Each row was made from one walk, in order. Every step used is in the known rows, and no mark comes twice. Write each row's walk.
Each row is shifted at random along 4 fixed directions that mean nothing.
Known rows
luso, dovud, lene, biri, vivif: [ 110  153  -41   83 -117  191  394 -101  165 -221 -228  -14 -375  209
   37  -88 -294  103  -38  291   50  146  -10 -378 -131  394 -191   93
   21   42  207  -43 -410  -23 -153  307 -397  102  141  -34  141  212
   12  -34  375 -165 -221    9 -366   31]
midu, toluda, biri, dovud: [ 145  114  208  -28   44 -299 -279 -125  128 -302  -39 -334  -15 -425
 -194  300  -38   97  239  154 -166  113   48   33 -225   50   64   10
  318  132   13 -177  339   39  -74  287  -33  -75 -177 -211  212  308
 -280  227  -22  387  -98  274 -170  -33]
vegi, midu, toluda, biri, lene, dovud, luso, zege: [-157  -19  263  297   59   45   30  180  -61   12  121   23   28 -150
 -160 -129 -105 -107 -124    4   42  321  -95   48  -13  -25  130  -60
 -102 -217   16   55  138   46 -269 -114 -153   14 -449   43  315  138
   58  -49 -136   24   25   81   69 -402]
seri, vegi, midu, luso: [ 128    8   38 -191  -56  -66   89   49  241 -103  -88   31 -180   83
  170 -108   38   41  125 -183   16 -223   40 -132  199  113 -298  116
  -97  258 -197  -46 -225   91   65  220   -3   29  349  354 -112 -136
  229  114 -108 -133   59  -24   92  193]
luso, biri, lene, dovud, toluda, midu, zodur, vivif, seri: [-128  -17    9  115  -31  -39 -210 -272 -212  157   78  -43  295  -14
    3  248   76   25  152  156 -104  257  198  141  105  -81  150 -163
   73  -17   74   35  200  -91  218 -144  111    1 -194 -340  -22   38
 -133 -110  132  234  110    3  158  233]
toluda, midu, luso, lene: [   9   18   11  -75  267 -215  -45  206  120 -108   -8 -177    4 -301
   12   89  -42   25  -70 -164 -150 -219  -73  -29 -171   64 -279  295
  160  344 -130 -136  130 -132   36  162 -231  -27  133  120    9   38
 -314  -90  -27 -129  -75  -17  -71 -125]
dovud, toluda, midu, zodur, vivif: [  98   41   45 -171  101 -224 -130   45  -17  -28 -140 -237  161 -189
  101  114  105  157   76   43 -297 -213  112   47  -56   35 -143  141
  170  297  -47 -151  192 -127  296  149  -98   89  210 -281  123  -30
 -373  -33  -20   79  -89  100   87   90]
luso, zege, seri, vegi, toluda, biri, dovud, lene, midu: [ 134  -81   14  -58 -122   41  -97 -222 -169  136  150   85   10  194
  107 -202   60 -137   34   -2   99  -76  103  139  157  -84  283 -226
  -54 -163 -173  203  -73  203   66  -12  272 -177  -69  -18 -223 -198
  292  105 -193   73  139  166  115  147]
vegi, midu, toluda, luso, dovud, lene, biri, vivif: [  35  248  -99 -217   65  -95  317  144  260 -131 -133 -182 -332  -73
  107   17 -147  172 -100  108  -83 -186  -80 -185   86   20 -302  127
  171  345  -87  -18 -120  -86   42  276    8  153  307  -24  -87 -143
  103 -107   35  -97  -57   91   30  104]
vivif, seri, zodur, lene, luso, zege, midu, toluda, biri: [-147  -53 -101  -78   55 -115 -498 -267  -51 -196   55 -102   33  -69
  -11  140  123 -151  188 -151 -136 -297  140  110 -353   61  212  -33
  -19  -63   64   22  184  -64    1  -90 -168 -110  105  -51  -30   84
 -521  154 -168  217   88 -111 -302 -131]
seri, vegi, zege, toluda, luso, dovud, lene, midu, zodur, vivif: [ -65  -74  187  367 -135  221  101   27 -416  320   20  168  310  183
  -25 -298  -21 -169 -119  149  244  597  164  -39  225  -44  249 -121
 -303 -434  281  304  -30  120  -98 -405  -93   45 -620 -188  189  159
  243 -158  -20    9  118  -24  208 -149]
toluda, midu, zodur, vivif, seri, vegi, zege, luso, lene: [-210 -106  150  483  -92  411  303  300 -341  237  -21  519 -153  351
 -112 -354 -149 -144 -144   70  350  535  -77 -154  210  112   -4   18
 -553 -494  322  220 -390   -7 -280 -422 -257   45 -344  217  102  122
  388 -151  254 -445  -83 -246   79 -412]
toluda, midu, luso, dovud, lene, biri, vivif, seri, vegi: [-275  117  183  258  126  -58  -90 -103  159   15   61  -62  -26 -139
 -168  405 -187  -82   76  198  -77  567  153 -188 -176  126   45  -64
    3   -9  135  -46  191 -205 -165   14 -166  124 -231 -111   48  246
  -95  122  147   63  -65 -121  -85 -158]
seri, zege, midu, zodur, lene: [  35 -105  128  281  -60  123  110  177 -345  212   48  271  201  -17
  -76 -228   85  -78   39 -197  115  131 -220  224   -7 -230  117   73
 -303 -352  119   73  -74  126  112 -361  173  -48 -331  -24   86  -84
  131 -189   56 -124   58   85  211 -233]
midu, zodur, lene, dovud, luso: [  64   14  -71  -46  -20  -54  -70 -222   23  -65   10 -264  157   43
  104   61   -7   55   -5 -117  -54   10    3  -55   -4  123  -19   48
  122  172  -10   11   54  -43   16  155 -112   56   50  -53  -19   66
  -67  -64    3  278  141  -54 -140  336]
vivif, zege, luso, lene, midu, toluda: [ 132 -156  161  229  -83   30   -3  162 -390  302  178  251  225  -85
  -55 -254  204 -114   17 -140  325  160   -9  244  259 -532  260  -89
 -200 -428  -33  160   40  290  117 -378  297  -25 -560   13   68 -122
  297 -153 -191 -120  210  277  456 -203]
biri, lene, luso, zege, toluda, midu, zodur: [ -10  -95  178  141 -108  376  438  591 -137  149  -96  532 -357  198
 -126 -656 -143 -105 -111  -86  344  108 -274  -95  143   66 -212  212
 -478 -436  262  160 -635  140 -151 -210 -194  147  -87  329  245   63
  372 -101   81 -738 -137   46   38 -412]
zege, toluda, luso, lene, dovud: [ 101  -74  -26  151 -175  232  101 -116 -178   -3  -10  -73  -12  180
    8 -228  -71  -87 -121   88  264  285   51 -262   -4  277   31  -36
  -32 -219  292  129 -275   95 -392   63 -351  -86 -244   22  129  331
  123  -19   84  -51    5   13 -351   61]
dovud, lene, luso, zege: [ -61 -103  200  340  -50  283  346  346  -48   78   62  270   13   41
 -132 -284 -127   11 -165    8  201  323 -239   28   95   12  -98    0
 -227 -290  -12  -11 -147   81 -208 -120  -44   82 -323  226  293  102
  282 -190  115 -302  -82  -25  146 -335]
zodur, lene, biri, dovud, toluda, luso, zege, seri, vegi: [ -81   39 -168 -157 -160  189  114  -98  143  -33   18   57 -308  230
  -13   38  -37   63    1   19   77  -70  -52  -67    8  152  -36  -77
  -94  -21   48  -11 -213   -8 -246  126  117   -9  266  281 -231    4
  189  246   67 -163  -55 -139 -264  106]
dovud, luso, zege, lene, midu, zodur, vivif, seri, vegi, toluda: [-165   68  -90 -237  -59   63  200  239  252  -81 -153  218 -498  200
   64  -93  -61   45 -124 -103   25 -323 -133 -211   -1  214 -228  126
 -202   81  116  -56 -313 -129 -196  119 -393   -8  632  275  -87  -93
   48  176   59 -562 -220 -377 -224 -147]
zodur, vivif, seri, zege, luso, dovud, toluda, biri, lene: [  -7  -10 -110  254  -28   79 -204 -298 -205 -146    5  -50   14  131
  -40   83  -43 -130   59  163   51  227  149  -50 -218  206  205  -81
   15 -180  274   51  101  -30 -204    9 -160 -137 -268 -126   52  270
 -190   10  112  225   -5  -54 -359  -90]
vegi, toluda, biri, dovud, lene, midu, luso, zege, seri, zodur: [-111   27  -90 -229  116  -60 -197  -31   96  -77  107   22   39 -107
   13   81   17  -76  -21 -128 -150 -275  -34  154    9  -72   75  -57
  100  150 -161   10  158  -36  158  -37  180 -102  195   35 -233 -191
  -92   78 -188  140   98 -110   82   92]
seri, zodur, vivif, zege, midu: [  10  -52   81  -41  100 -106   94  169   31  106  -20  -42   34   12
   50    0   93   97  -19   30 -110  -75  -20  -12  -93 -140   -9   26
  -52    5 -114 -163   11  -40  223    0   97  103   56 -130  183 -129
  -12   -6  -25  -32 -153  119  186 -134]
biri, vivif, seri, zodur, lene, luso, zege: [ -44  -51 -153 -216  224  -36 -196 -184   74  -50   24 -248  262   15
   46   38   33  -24 -127  -63 -305 -113  -74  179 -175  216  -20  134
  228  276 -226 -206  302 -205  125  240 -158  -26  253   -1 -119   46
 -469   18   22  236 -109 -258 -278  134]
zodur, vivif, seri, vegi, toluda, midu, luso: [-137  -12   68   62  -58   98   81  170  -17   14  -78  170 -274  146
   46 -143   15  -53   48   43  190  152   98 -273  183  172 -214   62
 -246  -84   66   13 -262   38 -191  -19 -262   43   55  269  144  124
  242   60   39 -329   -7  -76   15 -127]
seri, zege, lene, dovud: [ -43   31  265   84  172 -216   90  237  169  -86   59 -349   38 -436
 -152  279  -56  134 -144 -111 -198  113 -298   21 -369  -76  -60   13
  201   94  -69 -259  340 -184 -172  147 -101  -35  -70 -305  241   60
 -200   28   48   60 -164   92  -48 -224]
luso, zege, seri, vegi, toluda: [   0   18   53  -50  -52  -21 -446 -127  -35  -82    8   70  105 -145
 -121  208  168  -70  138    0  -85  -58   92  136  -97   39  197 -116
   82  -15  -46 -118  278   53 -168   32  -19 -250   61   59  -47   44
 -211  387 -169   79  -76  -52  -94  -84]
dovud, lene, midu, luso, zege, toluda: [-128  -84  111  109   59  129  162  406   -6   18   -1  183 -243  -77
 -139 -205  -73  -92 -213 -100  200   47 -114  -98 -195  -11  -64  147
 -167 -240   95  -33 -148  143 -294  -79 -386  -16 -207  281  417  224
  -27  -20  -92 -504 -142   23 -100 -589]
luso, zege, seri, zodur: [ 195 -146 -181 -164 -249  312   49 -203   57  -41  -27  315   71  370
  135 -229  101   32  177  -15    7 -313   -9  143  240  111  -34 -118
  -58  -16 -114  -56 -384  129  232   -5  298 -141  364  218 -283 -270
  140  133  122   17   -6  -87   33  455]
vivif, seri, zodur, lene, luso: [ 108  -35 -299 -228 -162  180   76 -209   -7  -81  -48   71  -44  370
  235 -197   70   14   89 -184   56 -242 -132  -46  154  261 -203   74
  -64  121  -32  -11 -351  -50  147  203   12  -39  465  210 -325  -73
  131  -51  173  -74   90 -229 -217  495]
midu, luso, dovud, lene, biri, vivif: [ 120   96  -13  285 -242  312  490  -66  -48    5 -107  184 -149  279
   27 -198 -221   76    9  282  324  420   24 -247  254   45  -90  -64
 -138 -204  165  155 -420  161  -73  -51   53  167 -283   50   76   97
  460 -228  338  -80   35  101   80  140]
luso, dovud, lene, biri: [  53  181   27  -52 -106 -164  100  -97  213  -63   63 -129  136 -347
  -19  390  -30  275  123  -16 -127 -131 -130  116   19 -289  -22 -117
  228  282 -226  -26  177  -10  156   16  436   57  -18 -169 -123 -129
   75  -87   44  214  195  206  278  284]
vegi, toluda, biri, lene: [ 148  125  156  315  -22  -96 -384   32 -341  -84   65  132  280 -360
 -212  181   85  -31  314   68   28  204  -62  315    2 -274  226 -101
   96 -152   55   10  384   98   69 -130  451 -213 -504 -187   24   40
  -18  -12  -24  241   37  315  258 -146]
dovud, toluda, biri, lene: [ 127   56  217  593  -43  -19 -433  -48 -470  -41  119  167  386 -331
 -268  212   41 -137  337  150  112  500   85  271  -99 -254  375 -183
   21 -389  277   64  395  142   25 -226  374 -162 -872 -270  222  230
  -66  -72   -2  288   59  355  221 -296]
luso, biri, vivif, seri, vegi, toluda, midu, zodur: [  29   82   68 -202 -113   30  161  197  243  -49 -197  332 -336   55
  -32 -103  -60  110  137   25  -41 -274  -60  -57  214   94 -248   98
 -164  100   30   -1 -347  -29   88    2   -1  136  511  173 -170 -201
  150  132  113 -356 -127  -67   96   28]
luso, dovud, toluda, midu, zodur, vivif, seri, zege, lene, biri: [-108  -47 -101   25 -170  145  180 -163   71  -50  -81   60 -257  218
   72  -73  -51  -18  -26   -8   59 -189   12 -200 -226  134   47  -67
 -213 -151  217  133 -326   -5 -148 -119 -306   23  178  -85   74   87
  -75   15  141 -145   44 -138 -296  -33]
zodur, lene, midu, toluda, biri, vivif, seri, vegi, zege, luso: [-248  -27   26   81  165   48 -347 -111  -88 -203  -99  -62 -389  233
  -55  -33  -84 -255  -77  -22   -4  133  160 -268 -450  490  121  140
 -217 -150  206   -9   12 -130 -378  132 -799  -47  118   97  178  358
 -433  304  -30  -83 -185 -312 -637 -495]
dovud, toluda, midu, luso, zege, seri, vegi: [-190 -128  249  460  -99  250 -147   65 -233  211  166  347  130   33
 -217   12   39 -212  109   89  239  568  171   40   64  -82  255 -254
 -311 -523  148   94   21  142 -257 -374  106  -13 -592  162  181  140
  223  152  -68 -125   38   32  204 -367]
lene, dovud, toluda, midu, luso, biri, vivif, seri, zege: [ 114 -209  -33   25 -117   79   56 -305   52   81   64    1   95  256
  103 -119  124  -37   47   91   64   15  179  106  249  -36   82 -243
  -39 -102 -200   18  -10  154   48  -33  219   20    6   16  -88 -144
  252    5   28  272  143   49  122  267]
biri, dovud, toluda, luso, lene, midu: [ 194   29    4 -142  -14 -148  241  249  -60  243  149  -38  121 -166
  126 -160   77   77  -97  -78  105 -118 -137  122  387 -312 -104  -40
  113  153 -276  103  -16  107  234   73  492   50 -122   24 -209 -281
  498 -226 -166 -123  141  316  502  205]
vegi, toluda, midu, luso, zege, seri, zodur, lene: [-179   85 -159 -300  267 -166 -262  161  -38  -11   74  -77  122 -307
    0  178  140  -14  -88 -292 -305 -404 -239  262 -103 -137  -51  182
  178  310 -225 -152  335 -185  174  -44  136 -166  289   59 -235 -214
 -337    5 -184    7   45 -108   41  -56]
vegi, seri, zege, toluda: [  21 -143  170  302 -114  137 -250   12 -279   90   69  210  284 -131
 -192    4  209 -161  178    5  127  280   30  211   13 -169  277 -218
  -58 -401   24  -41  210  288 -131 -237  136 -258 -509  -14  294  117
   89  119  -86  116   25  184  216 -223]
vivif, zege, seri, zodur, lene: [ -49  -11 -122  -34   97   27 -204  -90 -114  -55   11   21  145  -27
  -48  145   75   -5   68 -117 -180 -108 -148  155 -211   24   79   91
   68   36   45 -184  117 -100  145  -10   44 -172  132  -49  -73  -11
 -319   35   95   77  -60 -115 -154   16]
seri, zege, toluda, midu, luso, dovud: [-133   10  295  118  231 -316 -204  107   56  122  173 -339  463 -639
 -221  302   52  -81 -114  -17 -134  363   32   82 -136 -239  154  -40
  284   92 -227  -41  622   10 -157 -176   18   23 -641 -169  269  222
 -164    1 -315  377  182  237  243 -235]

Which walk is each row?
[ 146 -176 -239 -218  133 -228 -393 -404   -7    7   38 -349  341   42
  181  157  219  -67   -8 -102 -270 -445  205  222 -238  -83  211  -40
  293  193 -128  -28  337  -61  215   11   70 -236  224 -303 -200 -166
 -499   71 -167  482   64  -99 -195  311] -> luso, dovud, toluda, midu, zodur, vivif, seri, zege, lene
[ 130  -34  -57 -129  -24 -102  102   76 -102  203   38 -157  101   40
  140 -125  114   52 -153   61   59 -111   61  -30  209 -212   58 -107
  114   -1 -157  118  -10   57   52  -58  264   62 -100 -107   18 -141
  260 -111 -234   53  139  268  234  123] -> zodur, vivif, zege, lene, luso, dovud, toluda, midu
[-190   24   87  202  -28  -68  -70  -21 -135  143  102  -56  192 -125
  -61  193   -9 -118 -146   62  137  422  179  -83   35 -135  239 -176
   17 -169  166  115  253   33 -195 -224 -102  -50 -495 -112  193  208
   56  -21 -165   69  148  -48  115 -158] -> zodur, vivif, seri, vegi, zege, lene, midu, luso, dovud, toluda
[ 117   15 -252 -204   20   41  104   32  110  -80  -97   31 -267  228
  165 -178  -12  -14  -18  -11   47 -288   37 -106  182  185 -292  178
   16  206   68   -5 -277  -59  -26  239  -90  -91  457  277 -336 -151
   57   16   56 -237 -128 -194 -200  178] -> biri, vivif, seri, vegi, midu, toluda, luso, lene
[  65  -98 -164 -145  299 -280 -469 -363   27  -39   72 -422  241   19
  153  198  145  -85   27 -106 -128 -236  365   57 -303 -165  167   87
  187  219 -246  -17  398   49  292  102   25   63    6 -106   23   -7
 -461   18 -285  512  135   17  -97  135] -> dovud, lene, biri, vivif, zege, midu, luso
[-130   40   29  272 -105   59  -67 -194  -48   94   72   17  203  -11
 -111  317   -5   84  152  363   81  521  208  -13  244  -65   91 -319
  120  -89   31   14  140   13  -16 -106  256  115 -383 -153   59  109
  210 -106  196  263   56   70  285  177] -> lene, dovud, toluda, luso, biri, vivif, seri
[  31 -180  134   82   92   68 -244   -3 -114   58  -81  109   51   67
  -90 -198   53 -210   97   45  -34   63  165   31 -175  134   99   86
 -118 -216  144    5  -47   76   46  -78 -298    1  -61  -90  235  146
 -279  129  -33  -10 -128   21 -127 -202] -> biri, vivif, seri, zege, toluda, midu, zodur
[  61  -70 -139    1 -131   43  -47 -448   48  -34   53  -97   43  210
  126    2  -10  -40   23  -32  120 -123  216 -117 -128  -41  215  -89
  -46  -47  -19  193 -125  185    0  -69  -13   21  -79    2    1   84
  -17   -6  -89  272  279   17 -181  230] -> vivif, zege, midu, luso, dovud, lene, biri
[  40  -48  -45 -176  116  -76  324  223   65  219   88    6  -63   41
  163 -133   56   90 -149 -144  -20 -224 -206   97  187 -168 -209   34
    5  203 -417  -43  -87  -77  264   93  225   98  255   64 -288 -414
  288 -192   48 -260  -26   59  355  111] -> biri, vivif, seri, zege, luso, lene, midu
[-123  212  136  203   94  -70   57  102  -57   14  -60  -25   28 -215
 -136  117 -141   12  -98  166  -75  332  -48  -90   41   19   22    9
   42   19   75   73  177 -116  -85  -96 -155  187 -269 -175   96   84
    4 -176   86   68  -25   63  120 -247] -> vegi, toluda, midu, zodur, lene, dovud, luso, biri, vivif
[-154  103  103  260  -41   79   33 -124  153  -57   15  144  125  -47
 -116  283 -140    6  135  223  -83  470   24 -104  103  128   11 -182
   23   -9  145  -77   35 -156   63  -38    2  140 -161 -143    5  100
   82  -44  298  187  -41 -138  124  100] -> lene, dovud, luso, biri, vivif, seri, zodur
[ -12 -105  131  228   75  -43 -416  -23 -324  149  151   91  457 -167
 -124  -37  104 -221   92 -134   31  113  141  311 -132 -283  367  -68
 -126 -296   95  216  316  104  189 -373  196   53 -520 -163  105   25
 -223  -76 -290  249  167   87  212 -219] -> dovud, toluda, biri, lene, luso, zege, midu, zodur
[-217  142  225  311   36   -2   95  191    5   45   79  244   85 -295
 -211  223 -158  -54   94  169  -25  481  -83   21   88 -167   77 -143
  -17 -182  219  -13   99 -127  103 -250  147   70 -369 -245   65    6
  113 -132  164  -39  -14   23  350 -207] -> luso, dovud, lene, midu, toluda, biri, vivif, seri, zodur
[  92   29  -62 -323  398 -467 -239  128  123  -38  -42 -498   99 -306
   -7  322   77  182 -142  -52 -371 -389  -31  159 -346 -277   16  204
  412  367 -141 -233  515 -192  263  196  110   -5  233 -353   79  -93
 -539   24 -183  259 -197   77  -54  -51] -> biri, dovud, toluda, midu, zodur, vivif, zege, lene
[ -19  205  -12 -227   84 -278  263  305  309 -110  -76 -184 -190 -343
 -122  320 -100  327 -171    5 -107 -159 -218   -7  -16 -248 -181   79
  216  269   14 -136  221 -128   30  134  152  221  156  -83   65   -9
   22 -110   11  -79 -107   22  111  -89] -> midu, zodur, vivif, zege, lene, luso, biri, dovud, toluda
[-191  102 -120  -16   49   -1   94   55  118  -10  -29  -45 -140   58
   40  111 -146  -19 -179   66    6   59   64 -254  -34  153 -102   82
   15   98  241   85  -81 -158 -203  -11 -224   -4  123    4  -70   51
    4  -44    3 -110  -26 -276 -187  -15] -> zege, midu, zodur, vivif, seri, vegi, toluda, luso, dovud, lene
[  -3   47 -200 -346   43  -44  159 -220  208 -122 -142 -367 -130  216
  110 -127 -163   48 -222   -3  -83 -186   -1 -281 -216  378  -83  175
  130  224    3   62 -186 -134 -133  219 -425  145  369   11  -77  140
 -228    3    7  102   -6 -174 -513  223] -> toluda, biri, vivif, zege, midu, zodur, lene, luso, dovud
